In the rows, zero is written as 128.
Each row is followed by its class.
[ 93 146 122 112 125 107  88 109 145 105 140 139 130 115 100 125 131 114
 124 100 118 111 131 146 122 145 195 118 102 127 154 148 128] | Z105
[143 130  78 107 127 115 130 109 112  59 160 160 123 110 136 144 128 109
 161 136 127 118 120 147 108 104 134 152 118 132 195 129 143] | Z848
[ 95 180  74  91 130 147 113  92 110  92 140 170 155 110 155 119 137 157
 137  11 110 171 112 127 116 172 154  79 110 137 157 144 122] | Z711
[106 117  55  78 120 131 119 101 116  36 199 168 128  96 137 169 126  98
 126  73 110 176 130 147 130 148 114 108 118 126 151 138 128] | Z41
[121 136  84  85 117 128 125 120 133  63 170 162 146 130 152 168  90 120
 139  66 112 181 121 132 119 171 134  75 119 146 145 159 144] | Z41
[128 144 105 108 135 108 112  88 134  69 157 145 110 147 109 171 148 127
 124 100  86 172 114 100 137 206 174  96 139 129 135 145 107] | Z105
[111 142  97  87 124 131 137 134 149 153 171 144 137 161 138 147  92 130
 129 101 107 153 166 135 117 149 184  81 140 137 137 142 114] | Z711
[146 133  97 121 124 133 134 112 127  78 133 139 107 103 128 144 151 143
 146  71 131 154 128 145 119 131 110 138 144 125 115 129 130] | Z41
[142 131  69  63 111 127 137 122 135  34 200 141 104 170 133 150 131 121
 121  74 109 199 133 129 123 174 162 125 133 147 145 140 131] | Z711
[112 113 106  89 138  86 122  89 181  36 145 190 123 142  97 179 117 139
 145 133 126 105 144 141 111 119 145 107 129 126 162 150 138] | Z848
[111 114  63  92 128 114 133  91  95  67 190 164 127 116 156 152 136  91
 104 139 116 143 121 134 135 137 122  85 153 132 131 129 146] | Z848
[121 100  87 102 121 186 107  64 126  31 151 129 162  98 152 184 133 137
 150  48 126 178 138 111 120 133 147 104 104 143 135 134 127] | Z41
[118  96  79  85 133 165 137 115 152  79 150 173 117 110 174 179 127 108
  94  91 117 159 137 130 114 148 156  89 135 143 142 142 139] | Z848
[117 138 106 102 119 118 130 118 132 112 182 142 127 178 141 170 109 116
 130  76  92 189 155 148  87 141 143 101 128 142 138 124 112] | Z711
[103 138  77  45 133 136 103 102 128  99 184 111 105 119 178 110 147 143
 138  54 108 177 156 133 108 150 149  98 132 141 121 135 144] | Z711
[ 56 157  93 110 119 128 104 111 134  69 161 164 105 123  98 152 148  91
 127 131 121 119 124 125 140 145 135 151 114 137 145 142 123] | Z105
[ 95 154  95  75 118 107 114  94 144  75 170 144  98 128 129 187 124 112
 123 110  87 154 124 100 107 198 154  93 155 125 149 136 119] | Z105
[143 111  63  72 113 118 119  78 128  45 162 129 108 122 139 230 117 150
 116  28  91 209 131 108 118 241 163  57 138 143 138 137 128] | Z41
[134 117  64  72 137  96 124  93 138  97 194 155  61 143 121 136 122 126
 110 159 125 175 122 108 161 154 183 111 129 131 141 130 140] | Z848
[104 145  90  87 111 126 115  70 138  44 165 159 129 113 130 135 134 105
 135 109 105 152 121 123 139 162 132 142 125 141  45 126 130] | Z105
[103 116 124  73 128 104 104  79 133  28 152 141 131  96 166 175 144 108
 132 100 107 172 126 163 106 144 133 128 151 118 140 128 141] | Z848
[121 129  68  79 119 130 106 106 114  66 169 128 110 155 122 200 122 116
 118  82 113 175 138 121 109 185 158  93 126 143 131 158 103] | Z41
[120 158  77  97 130 147 103 115 115 101 160 121 115 116 169 133 157 146
  97  28 126 195 134 110 143 186 134  29 144 136 135 124  85] | Z711
[140 121  91  78 119 134 116 129 169  96 177 138 113 134 160 118 195 150
 133  38 143 209 155 114 115 160 140 129 129 141 133 135 146] | Z711
[120 151 106  85 129 120 109 131 140  51 167 135 119 115 112 168 145  99
 138 120  93 155 146 129  91 139 129 125 138 125 174 144 120] | Z105
